Below are the code and all the weights of a small trained network. Each question names an input and a target symbol and asks about switching units off, where a switched-off unit gives its printed mean instead of its output.

import numpy as np


def w(rows, s, z=0):
    codes = np.array(rows[::2]) - 128.0
    scale = np.full(codes.shape[1], s)
    scale[-1] = z or s
    return codes * scale


def f(y):
    return y / 2 * (1 + np.tanh(0.7978845608 * (y + 0.044715 * y**3)))


def softmax(a):
    e = np.exp(a - a.max(-1, keepdims=True))
    return e / e.sum(-1, keepdims=True)


def log_softmax(a):
    a = a - a.max(-1, keepdims=True)
    return a - np.log(np.exp(a).sum(-1, keepdims=True))


def net(x, mask):
    ids = ['βγδζηθλμτφω'.index(c) for c in x.split()]
    T = len(ids)
    res = E[ids] + P[:T]
    u = 0
    for l in range(2):
        r = res
        for j in range(2):
            rows = slice(3 * j, 3 * j + 3)
            q, k, v = (r @ M[l][rows].T for M in (Q, K, V))
            z = softmax(np.where(np.tri(T) > 0, q @ k.T / 3**0.5, -1e9)) @ v
            o = O[l][rows]
            res = res + np.where(mask[u + j], z, o[:, -1]) @ o[:, :-1]
        u += 2
        y = f(res @ A[l][:, :-1].T + A[l][:, -1])
        res = res + np.where(mask[u : u + 8], y, B[l][:, -1]) @ B[l][:, :-1]
        u += 8
    return log_softmax(res[-1] @ U[:, :-1].T + U[:, -1])


Q, K, V, O, A, B = {}, {}, {}, {}, {}, {}
E = w([
[89,119,107],'β',
[194,166,112],'γ',
[185,115,155],'δ',
[154,242,141],'ζ',
[99,105,106],'η',
[62,49,63],'θ',
[181,162,155],'λ',
[89,74,152],'μ',
[197,13,105],'τ',
[78,194,7],'φ',
[136,88,67],'ω',
],0.018)
P = w([
[138,94,253],'0',
[178,35,233],'1',
[206,29,144],'2',
[159,11,173],'3',
[174,5,143],'4',
[185,11,106],'5',
[152,5,132],'6',
[180,41,50],'7',
],0.0064)
Q[0] = w([
[254,210,235],'L0H0',
[60,66,171],'L0H0',
[226,155,97],'L0H0',
[202,73,137],'L0H1',
[207,63,121],'L0H1',
[85,152,199],'L0H1',
],0.0079)
K[0] = w([
[123,148,238],'L0H0',
[58,64,203],'L0H0',
[191,121,249],'L0H0',
[254,97,36],'L0H1',
[107,65,211],'L0H1',
[166,174,197],'L0H1',
],0.0078)
V[0] = w([
[56,192,83],'L0H0',
[81,163,158],'L0H0',
[59,162,255],'L0H0',
[138,193,167],'L0H1',
[86,61,140],'L0H1',
[116,124,201],'L0H1',
],0.0092)
O[0] = w([
[142,70,72,16],'L0H0',
[210,121,61,45],'L0H0',
[160,80,76,2],'L0H0',
[43,105,149,14],'L0H1',
[80,1,144,207],'L0H1',
[137,27,66,104],'L0H1',
],0.0068,0.006)
A[0] = w([
[191,134,237,139],'L0N0',
[253,145,170,83],'L0N1',
[160,16,175,23],'L0N2',
[150,153,247,253],'L0N3',
[159,134,196,67],'L0N4',
[138,94,92,131],'L0N5',
[209,108,147,89],'L0N6',
[43,195,133,154],'L0N7',
],0.012,0.0056)
B[0] = w([
[147,199,93,214],'L0N0',
[2,138,125,187],'L0N1',
[91,130,87,216],'L0N2',
[211,177,114,254],'L0N3',
[126,120,95,145],'L0N4',
[89,80,149,146],'L0N5',
[66,181,120,162],'L0N6',
[144,149,88,133],'L0N7',
],0.01,0.0083)
Q[1] = w([
[239,89,161],'L1H0',
[124,59,134],'L1H0',
[74,254,139],'L1H0',
[203,55,48],'L1H1',
[155,158,121],'L1H1',
[233,191,55],'L1H1',
],0.0083)
K[1] = w([
[82,170,153],'L1H0',
[185,164,167],'L1H0',
[112,200,132],'L1H0',
[179,199,116],'L1H1',
[202,253,8],'L1H1',
[52,169,165],'L1H1',
],0.0079)
V[1] = w([
[2,179,113],'L1H0',
[221,193,163],'L1H0',
[111,90,149],'L1H0',
[192,39,92],'L1H1',
[69,104,213],'L1H1',
[128,92,47],'L1H1',
],0.0084)
O[1] = w([
[37,139,215,191],'L1H0',
[161,123,97,212],'L1H0',
[201,192,143,53],'L1H0',
[98,129,28,13],'L1H1',
[214,72,64,2],'L1H1',
[255,131,109,132],'L1H1',
],0.0061,0.0047)
A[1] = w([
[117,107,161,229],'L1N0',
[101,206,89,162],'L1N1',
[165,238,94,2],'L1N2',
[120,27,199,67],'L1N3',
[179,103,81,90],'L1N4',
[62,103,112,86],'L1N5',
[90,224,154,46],'L1N6',
[255,125,226,148],'L1N7',
],0.0092,0.0038)
B[1] = w([
[179,194,143,166],'L1N0',
[150,89,108,230],'L1N1',
[91,76,52,211],'L1N2',
[1,246,126,163],'L1N3',
[115,82,177,131],'L1N4',
[124,135,75,143],'L1N5',
[103,55,83,254],'L1N6',
[145,243,97,159],'L1N7',
],0.0081,0.0072)
U = w([
[42,111,1,121],'β',
[67,90,75,153],'γ',
[129,40,108,214],'δ',
[94,105,95,64],'ζ',
[109,96,101,96],'η',
[75,180,131,100],'θ',
[77,141,117,75],'λ',
[54,95,142,60],'μ',
[248,151,88,254],'τ',
[84,148,98,50],'φ',
[136,215,80,89],'ω',
],0.0088,0.0077)

Each question gives the input, a string of symbols that net reads in full, and the target symbol t.
The units are the heads (3 rows each of Q, K, V and O) and the neurons (one row each of A and B). Each row of codes is followed by its name. A weight is (code - 128) times the scale printed after its matrix; where a second scale follows, it is the last column's (O, A, B and U).
mask holds one flag per unit, layer by layer, with each layer's heads first. A switched-off unit (its flag False) gives its mean, the last column of its rows in O or B, instead of its output. The means were averaged over made-up inputs and are rounded, as every weight is.
A unit's drop is (log p(t) with every unit on - log p(t) with that unit switched off) / (log p(t) with every unit on - log p(t) with every unit switched off).
The circuit of an input: a set's keep is (log p(t) with only the set's units on - log p(t) with every unit switched off) / (log p(t) with every unit on - log p(t) with every unit switched off). Starting from the 12 units with the biggest drops (on a tie, the unit counted first), units are removed one at a time, each time the one whose removal leaves the highest keep (on an exact tie, the one counted first), for as long as the keep stays at least 0.8.
units of the circuit, in order: the units of the circuit, biggest drop first
top k neurons: the k neurons with the biggest drops, biggest first
top k neurons in layer l: the k neurons of layer l with the biggest drops, biggest first
heads that matter: for each layer, one digit per head in row order, 1 if its drop is at least 0.15 and else 0, layers parted by /
drop of u: that unit's drop, to one decimal
input λ δ ω ω ω μ, target τ: heads that matter => 11 / 00
input γ λ γ ω, target θ: heads that matter => 00 / 01
input γ γ η, target θ: heads that matter => 00 / 01
input ω ω θ τ, target β: units of the circuit, in order => (L0N2; L0N6)
input δ ω τ, target β: heads that matter => 01 / 00
input ω ω ω ω, target τ: units of the circuit, in order => (L0N1; L1H0; L1N6)
input ω ω η γ η ω η, target τ: heads that matter => 00 / 10
input γ φ γ ω, target θ: heads that matter => 01 / 01
input η λ τ ζ, target β: top 2 neurons => (L1N6; L1N2)
input ω β τ θ ω λ, target β: units of the circuit, in order => (L1N2; L1N6; L0N0; L0N1)
input δ ω φ ω η φ γ ζ, target β: units of the circuit, in order => (L1N2; L1N6)
input τ δ λ γ β, target θ: top 2 neurons => (L0N1; L0N0)
input θ ω ω ω η, target τ: top neuron => (L0N1)
input τ γ ω ω ω ω ω, target τ: heads that matter => 11 / 10
input η ω ω μ, target τ: heads that matter => 00 / 00
input ω μ β η γ, target β: top neuron => (L0N1)
input β η ω η λ, target β: top 2 neurons in layer 0 => (L0N0; L0N1)
input β β η, target δ: top 4 neurons => (L0N1; L0N6; L1N7; L1N4)
input ω ω β, target τ: drop of L0N1 => 0.3
input β λ ζ δ, target β: drop of L0N7 => 0.0
